Here is a tiny trained network, its code and every weight. The questions are about switching its units off for an input and a class, where a switched-off unit gives its printed mean instead of its output.

import numpy as np


def w(rows, s, z=0):
    codes = np.array(rows[::2]) - 128.0
    scale = np.full(codes.shape[1], s)
    scale[-1] = z or s
    return codes * scale


def f(y):
    return np.maximum(y, 0)


def log_softmax(a):
    a = a - a.max(-1, keepdims=True)
    return a - np.log(np.exp(a).sum(-1, keepdims=True))


def net(x, mask):
    res = np.array(x, float).reshape(1, 3) / 4 @ E
    y = f(res @ A[0][:, :-1].T + A[0][:, -1])
    res = res + np.where(mask, y, B[0][:, -1]) @ B[0][:, :-1]
    return log_softmax(res[-1] @ U[:, :-1].T + U[:, -1])


A, B = {}, {}
E = w([
[22,94,106,16,84],'x0',
[114,227,55,105,168],'x1',
[217,84,8,147,97],'x2',
],0.012)
A[0] = w([
[88,182,97,141,134,28],'N1',
[134,191,101,99,158,45],'N2',
[140,139,99,203,145,49],'N3',
[73,120,112,106,120,3],'N4',
[120,49,176,155,105,61],'N5',
[168,181,136,176,68,113],'N6',
[133,139,140,160,169,35],'N7',
[73,111,81,81,132,109],'N8',
[85,148,178,69,159,46],'N9',
[81,168,186,195,163,54],'N10',
[118,183,99,148,156,55],'N11',
[114,135,109,96,41,25],'N12',
[111,155,175,159,172,53],'N13',
[102,170,79,142,156,253],'N14',
[152,165,128,159,146,103],'N15',
[159,90,159,143,118,54],'N16',
[207,163,167,152,162,64],'N17',
[178,152,131,158,145,152],'N18',
[134,235,94,98,145,100],'N19',
[129,129,148,145,184,140],'N20',
[193,67,6,147,115,40],'N21',
],0.015,0.0062)
B[0] = w([
[132,83,138,170,200,156],'N1',
[113,52,168,179,205,168],'N2',
[158,96,86,102,112,167],'N3',
[157,94,88,87,129,160],'N4',
[88,59,170,221,204,186],'N5',
[105,102,98,107,57,168],'N6',
[164,84,104,90,102,149],'N7',
[111,57,84,90,13,199],'N8',
[191,169,110,74,154,186],'N9',
[177,168,88,67,204,189],'N10',
[123,77,119,173,163,162],'N11',
[167,53,108,110,83,169],'N12',
[187,148,115,100,140,170],'N13',
[90,121,138,168,106,198],'N14',
[88,91,109,90,57,165],'N15',
[100,92,141,174,142,155],'N16',
[116,70,108,100,57,187],'N17',
[79,108,82,101,64,181],'N18',
[113,86,184,209,169,198],'N19',
[135,147,56,73,109,160],'N20',
[176,219,158,79,254,252],'N21',
],0.0095,0.018)
U = w([
[119,105,71,99,112,81],'0',
[156,196,139,71,231,127],'1',
[96,88,188,249,197,75],'2',
[94,174,125,153,147,252],'3',
[104,231,175,166,132,88],'4',
],0.012,0.016)

Each question gives the input, the list of numbers given to net, and the class t.
The units are the neurons (one row each of A and B). Each row of codes is followed by its name. A weight is (code - 128) times the scale printed after its matrix; where a second scale follows, it is the last column's (A, B and U).
mask holds one flag per neuron, in row order. A switched-off neuron (its flag False) gives its mean, the last column of its row in B, instead of its output. The means were averaged over made-up inputs and are rounded, as every weight is.
A unit's drop is (log p(t) with every unit on - log p(t) with that unit switched off) / (log p(t) with every unit on - log p(t) with every unit switched off).
The circuit of an input: a set's keep is (log p(t) with only the set's units on - log p(t) with every unit switched off) / (log p(t) with every unit on - log p(t) with every unit switched off). Starting from the 12 units with the biggest drops (on a tie, the unit counted first), units are removed one at a time, each time the one whose removal leaves the highest keep (on an exact tie, the one counted first), for as long as the keep stays at least 0.8.
circuit, biggest first: the units of the circuit, biggest drop first
most important unit: the unit with the biggest drop
top k neurons: the k neurons with the biggest drops, biggest first
drop when u is switched off: that unit's drop, to one decimal
input [6,8,-4], class 2: most important unit	N19
input [2,-2,-2], class 3: top 4 neurons	[N21; N19; N10; N2]
input [-6,-3,7], class 1: top 2 neurons	[N21; N8]
input [-4,8,6], class 2: top 2 neurons	[N19; N2]
input [1,-2,1], class 3: top 3 neurons	[N21; N19; N2]
input [8,8,-8], class 0: top 3 neurons	[N8; N21; N9]
input [3,-7,6], class 2: top 4 neurons	[N5; N10; N9; N16]
input [-7,1,-6], class 0: top 2 neurons	[N21; N17]
input [-2,3,-3], class 3: top 2 neurons	[N21; N5]
input [-2,1,0], class 3: top 2 neurons	[N8; N12]
input [7,-7,-8], class 1: top 4 neurons	[N9; N17; N18; N10]
input [-3,-4,6], class 1: drop when N21 is switched off	2.1
input [5,-6,-3], class 2: drop when N19 is switched off	-0.1
input [-5,-3,6], class 1: drop when N8 is switched off	0.7
input [5,-6,-7], class 1: circuit, biggest first	[N9]
